Below are the code and all the weights of a small trained network. Each question names an input and a class and asks about switching units off, where a switched-off unit gives its printed mean instead of its output.

import numpy as np


def w(rows, s, z=0):
    codes = np.array(rows[::2]) - 128.0
    scale = np.full(codes.shape[1], s)
    scale[-1] = z or s
    return codes * scale


def norm(h):
    return h / np.sqrt((h * h).mean(-1, keepdims=True) + 1e-5)


def f(y):
    return y / 2 * (1 + np.tanh(0.7978845608 * (y + 0.044715 * y**3)))


def log_softmax(a):
    a = a - a.max(-1, keepdims=True)
    return a - np.log(np.exp(a).sum(-1, keepdims=True))


def net(x, mask):
    res = np.array(x, float).reshape(1, 8) / 4 @ E
    u = 0
    for l in range(4):
        y = f(norm(res) @ A[l][:, :-1].T + A[l][:, -1])
        res = res + np.where(mask[u : u + 3], y, B[l][:, -1]) @ B[l][:, :-1]
        u += 3
    return log_softmax(norm(res)[-1] @ U[:, :-1].T + U[:, -1])


A, B = {}, {}
E = w([
[133,105,127,138,131,110,128,133],'x0',
[128,140,116,121,133,119,126,118],'x1',
[111,83,220,27,102,66,50,133],'x2',
[114,129,146,139,120,130,118,133],'x3',
[127,129,129,129,136,126,130,125],'x4',
[119,133,135,131,121,134,123,132],'x5',
[115,27,58,171,158,221,3,123],'x6',
[51,198,37,79,121,104,202,251],'x7',
],0.0057)
A[0] = w([
[13,99,53,92,213,157,83,225,4],'0.n1',
[151,123,209,141,71,97,241,1,103],'0.n2',
[111,205,136,89,119,28,185,213,59],'0.n3',
],0.0053,0.0026)
B[0] = w([
[173,177,126,145,76,2,71,51,218],'0.n1',
[194,209,11,123,46,109,49,143,230],'0.n2',
[89,29,183,139,170,102,197,146,252],'0.n3',
],0.0079,0.0038)
A[1] = w([
[75,139,84,229,223,183,122,1,2],'1.n1',
[127,159,97,252,111,57,170,143,2],'1.n2',
[205,217,165,58,75,87,23,191,188],'1.n3',
],0.0048,0.0025)
B[1] = w([
[134,79,165,126,54,205,140,91,169],'1.n1',
[127,198,3,128,138,170,123,126,158],'1.n2',
[102,116,132,119,132,48,79,122,254],'1.n3',
],0.013,0.0044)
A[2] = w([
[151,149,80,178,26,52,95,85,159],'2.n1',
[3,13,199,95,204,144,114,99,2],'2.n2',
[125,84,158,152,209,187,18,85,13],'2.n3',
],0.0052,0.0032)
B[2] = w([
[69,112,160,147,46,186,65,156,253],'2.n1',
[100,233,160,160,131,127,167,88,154],'2.n2',
[110,128,44,78,204,162,254,125,160],'2.n3',
],0.0087,0.0047)
A[3] = w([
[57,174,91,176,147,153,220,212,1],'3.n1',
[166,214,94,215,72,143,84,184,50],'3.n2',
[69,104,163,64,255,146,28,23,25],'3.n3',
],0.0067,0.0036)
B[3] = w([
[214,186,133,155,194,181,145,128,240],'3.n1',
[94,178,76,160,41,153,131,73,248],'3.n2',
[248,177,112,179,166,112,151,216,254],'3.n3',
],0.013,0.0026)
U = w([
[92,220,9,169,39,176,112,72,111],'0',
[242,219,77,166,195,149,212,207,191],'1',
[106,97,172,62,85,36,76,175,253],'2',
[33,83,209,2,190,41,252,208,8],'3',
[146,24,154,169,111,249,137,68,68],'4',
],0.0089,0.0035)

Each question gives the input, the list of numbers given to net, and the class t.
The units are the neurons (one row each of A and B). Each row of codes is followed by its name. A weight is (code - 128) times the scale printed after its matrix; where a second scale follows, it is the last column's (A, B and U).
mask holds one flag per neuron, layer by layer. A switched-off neuron (its flag False) gives its mean, the last column of its row in B, instead of its output. The means were averaged over made-up inputs and are rounded, as every weight is.
A unit's drop is (log p(t) with every unit on - log p(t) with that unit switched off) / (log p(t) with every unit on - log p(t) with every unit switched off).
The circuit of an input: a set's keep is (log p(t) with only the set's units on - log p(t) with every unit switched off) / (log p(t) with every unit on - log p(t) with every unit switched off). Starting from all 12 units, units are removed one at a time, each time the one whose removal leaves the highest keep (on an exact tie, the one counted first), for as long as the keep stays at least 0.8.
units of the circuit, in order: the units of the circuit, biggest drop first
unit that matters most: the unit with the biggest drop
k most important neurons: the k neurons with the biggest drops, biggest first
k most important neurons of layer l: the k neurons of layer l with the biggest drops, biggest first
input [-8,2,2,5,4,-7,3,-6], class 1: unit that matters most -> 3.n3
input [-8,-3,8,7,-1,0,3,-8], class 1: units of the circuit, in order -> [3.n3 2.n3]
input [8,-8,5,-4,4,-3,0,1], class 3: 2 most important neurons -> [0.n2 0.n1]
input [-4,0,-4,4,8,-2,-6,-1], class 0: 2 most important neurons -> [0.n2 3.n2]
input [-1,-8,-3,-4,-5,-1,1,-1], class 4: units of the circuit, in order -> [0.n2 1.n1]
input [0,6,-7,6,0,1,3,-1], class 4: 3 most important neurons -> [1.n1 0.n2 0.n1]
input [-2,-4,3,0,-5,4,-2,1], class 3: units of the circuit, in order -> [0.n3 0.n1]
input [6,0,5,-1,5,-4,1,0], class 1: 2 most important neurons -> [3.n3 0.n2]
input [-8,-1,4,8,0,-3,0,7], class 3: 2 most important neurons -> [0.n3 0.n2]
input [-5,1,-8,-8,8,-4,7,-2], class 4: units of the circuit, in order -> [1.n1 0.n2]
input [3,3,3,2,8,-8,-4,1], class 3: 2 most important neurons -> [0.n3 0.n1]
input [-5,2,1,0,2,5,-1,7], class 3: 2 most important neurons of layer 3 -> [3.n3 3.n2]
input [-8,1,3,-5,-7,1,0,5], class 3: 2 most important neurons -> [0.n3 0.n2]
input [5,-1,-3,-3,-1,2,-5,-7], class 0: unit that matters most -> 3.n2
input [5,-1,7,4,1,5,7,0], class 1: 2 most important neurons -> [3.n3 0.n2]
input [-7,-1,3,-5,3,-1,-4,6], class 3: 2 most important neurons -> [3.n3 1.n2]
input [-8,8,4,-5,-2,0,6,5], class 2: 2 most important neurons of layer 1 -> [1.n3 1.n2]
input [-2,0,4,7,-8,8,-3,7], class 3: 2 most important neurons -> [0.n3 3.n3]
input [-4,1,5,1,-4,6,0,6], class 3: 2 most important neurons of layer 0 -> [0.n3 0.n2]
input [-1,3,2,-8,-2,6,4,-1], class 1: units of the circuit, in order -> [3.n3]
input [6,-3,-2,-4,-5,-2,6,-1], class 4: 2 most important neurons -> [1.n1 0.n2]
